Below are the code and all the weights of a small trained network. Each question names an input and a target symbol and asks about switching units off, where a switched-off unit gives its printed mean instead of its output.

import numpy as np


def w(rows, s, z=0):
    codes = np.array(rows[::2]) - 128.0
    scale = np.full(codes.shape[1], s)
    scale[-1] = z or s
    return codes * scale


def norm(h):
    return h / np.sqrt((h * h).mean(-1, keepdims=True) + 1e-5)


def f(y):
    return y / 2 * (1 + np.tanh(0.7978845608 * (y + 0.044715 * y**3)))


def softmax(a):
    e = np.exp(a - a.max(-1, keepdims=True))
    return e / e.sum(-1, keepdims=True)


def log_softmax(a):
    a = a - a.max(-1, keepdims=True)
    return a - np.log(np.exp(a).sum(-1, keepdims=True))


def net(x, mask):
    ids = ['βζθλμξψω'.index(c) for c in x.split()]
    T = len(ids)
    res = E[ids] + P[:T]
    q, k, v = (norm(res) @ M[0].T for M in (Q, K, V))
    z = softmax(np.where(np.tri(T) > 0, q @ k.T / 2**0.5, -1e9)) @ v
    res = res + np.where(mask[0], z, O[0][:, -1]) @ O[0][:, :-1]
    y = f(norm(res) @ A[0][:, :-1].T + A[0][:, -1])
    res = res + np.where(mask[1:17], y, B[0][:, -1]) @ B[0][:, :-1]
    return log_softmax(norm(res)[-1] @ U[:, :-1].T + U[:, -1])


Q, K, V, O, A, B = {}, {}, {}, {}, {}, {}
E = w([
[45,102,93,168,61,114],'β',
[137,188,88,173,169,33],'ζ',
[61,107,117,197,57,71],'θ',
[193,25,150,214,139,156],'λ',
[107,157,83,64,163,108],'μ',
[166,110,112,31,86,159],'ξ',
[207,132,189,164,7,102],'ψ',
[136,103,179,174,106,156],'ω',
],0.016)
P = w([
[20,138,162,179,125,129],'0',
[206,124,175,78,107,122],'1',
[113,221,71,106,91,207],'2',
[28,151,162,144,132,123],'3',
[191,111,153,87,83,136],'4',
[158,247,62,115,189,223],'5',
[39,165,177,114,153,127],'6',
[194,93,105,114,79,124],'7',
],0.011)
Q[0] = w([
[45,204,192,113,212,137],'head 0',
[3,122,144,118,190,106],'head 0',
],0.0055)
K[0] = w([
[108,32,3,122,60,51],'head 0',
[109,22,26,151,203,19],'head 0',
],0.0058)
V[0] = w([
[39,251,246,188,181,217],'head 0',
[62,194,213,41,81,120],'head 0',
],0.0031)
O[0] = w([
[109,254,107,55,142,167,254],'head 0',
[12,139,102,95,104,44,229],'head 0',
],0.0075,0.00094)
A[0] = w([
[202,127,139,177,136,248,170],'neuron 0',
[206,225,121,108,109,107,252],'neuron 1',
[105,5,131,99,118,11,100],'neuron 2',
[99,145,220,255,218,74,56],'neuron 3',
[147,108,84,126,16,122,128],'neuron 4',
[205,112,187,214,142,105,137],'neuron 5',
[170,84,204,247,164,245,155],'neuron 6',
[97,42,183,23,94,161,152],'neuron 7',
[39,180,140,169,34,120,152],'neuron 8',
[211,84,59,206,124,68,137],'neuron 9',
[147,226,63,80,105,212,201],'neuron 10',
[80,148,100,103,167,139,221],'neuron 11',
[96,100,239,180,78,248,73],'neuron 12',
[4,79,157,210,144,155,173],'neuron 13',
[130,57,38,95,123,96,121],'neuron 14',
[228,30,78,68,156,53,103],'neuron 15',
],0.0082,0.0026)
B[0] = w([
[90,137,55,73,113,47,183],'neuron 0',
[86,78,24,115,120,139,208],'neuron 1',
[195,112,153,147,92,67,161],'neuron 2',
[158,106,230,164,110,130,179],'neuron 3',
[148,174,116,104,195,105,199],'neuron 4',
[91,197,126,129,163,139,180],'neuron 5',
[156,169,33,120,122,95,203],'neuron 6',
[129,148,163,212,86,147,168],'neuron 7',
[114,124,129,85,191,167,254],'neuron 8',
[118,152,175,113,133,254,177],'neuron 9',
[215,149,40,130,149,100,203],'neuron 10',
[134,131,74,163,75,174,165],'neuron 11',
[94,103,128,91,162,176,198],'neuron 12',
[236,97,91,111,99,117,213],'neuron 13',
[124,93,220,102,74,156,142],'neuron 14',
[43,75,226,131,84,161,161],'neuron 15',
],0.0077,0.0072)
U = w([
[241,80,78,191,170,102,60],'β',
[117,158,211,87,173,153,106],'ζ',
[167,137,195,221,155,92,253],'θ',
[183,57,193,144,223,210,140],'λ',
[93,2,120,121,120,128,91],'μ',
[141,35,187,189,90,102,201],'ξ',
[173,170,177,173,22,150,62],'ψ',
[145,155,83,59,155,108,101],'ω',
],0.0087,0.0029)

Each question gives the input, a string of symbols that net reads in full, and the target symbol t.
The units are the heads (2 rows each of Q, K, V and O) and the neurons (one row each of A and B). Each row of codes is followed by its name. A weight is (code - 128) times the scale printed after its matrix; where a second scale follows, it is the last column's (O, A, B and U).
mask holds one flag per unit, heads first, then neurons. A switched-off unit (its flag False) gives its mean, the last column of its rows in O or B, instead of its output. The means were averaged over made-up inputs and are rounded, as every weight is.
A unit's drop is (log p(t) with every unit on - log p(t) with that unit switched off) / (log p(t) with every unit on - log p(t) with every unit switched off).
The circuit of an input: a set's keep is (log p(t) with only the set's units on - log p(t) with every unit switched off) / (log p(t) with every unit on - log p(t) with every unit switched off). Starting from the 12 units with the biggest drops (on a tie, the unit counted first), units are removed one at a time, each time the one whose removal leaves the highest keep (on an exact tie, the one counted first), for as long as the keep stays at least 0.8.
units of the circuit, in order: the units of the circuit, biggest drop first
unit that matters most: the unit with the biggest drop
k most important neurons: the k neurons with the biggest drops, biggest first
drop when u is switched off: that unit's drop, to one decimal
input ω β θ β ξ β μ ξ, target ψ: units of the circuit, in order -> [neuron 7; neuron 8]
input ζ ψ ζ λ, target β: units of the circuit, in order -> [neuron 6]
input ξ ξ β ξ ζ ψ ξ ω, target ω: 2 most important neurons -> [neuron 6; neuron 0]
input θ λ ζ λ β β, target β: units of the circuit, in order -> [neuron 10; head 0]
input λ ζ λ θ β, target λ: 2 most important neurons -> [neuron 4; neuron 8]
input ξ β ξ ζ ζ, target ξ: 2 most important neurons -> [neuron 15; neuron 8]
input β μ θ ω θ, target ω: 4 most important neurons -> [neuron 4; neuron 8; neuron 3; neuron 15]
input β β θ ζ μ, target μ: 2 most important neurons -> [neuron 15; neuron 1]
input θ θ ζ ζ ξ β θ, target ξ: 3 most important neurons -> [neuron 13; neuron 10; neuron 1]
input λ β μ μ β ω ψ β, target ω: 3 most important neurons -> [neuron 4; neuron 8; neuron 3]
input μ ζ β ψ, target ζ: drop when neuron 8 is switched off -> 0.2
input ψ ξ ζ β ψ θ ω β, target ω: drop when neuron 4 is switched off -> 1.2
input λ ξ θ ξ λ ω μ ψ, target ω: drop when head 0 is switched off -> 0.6
input θ β μ ψ β ω, target ω: unit that matters most -> neuron 0
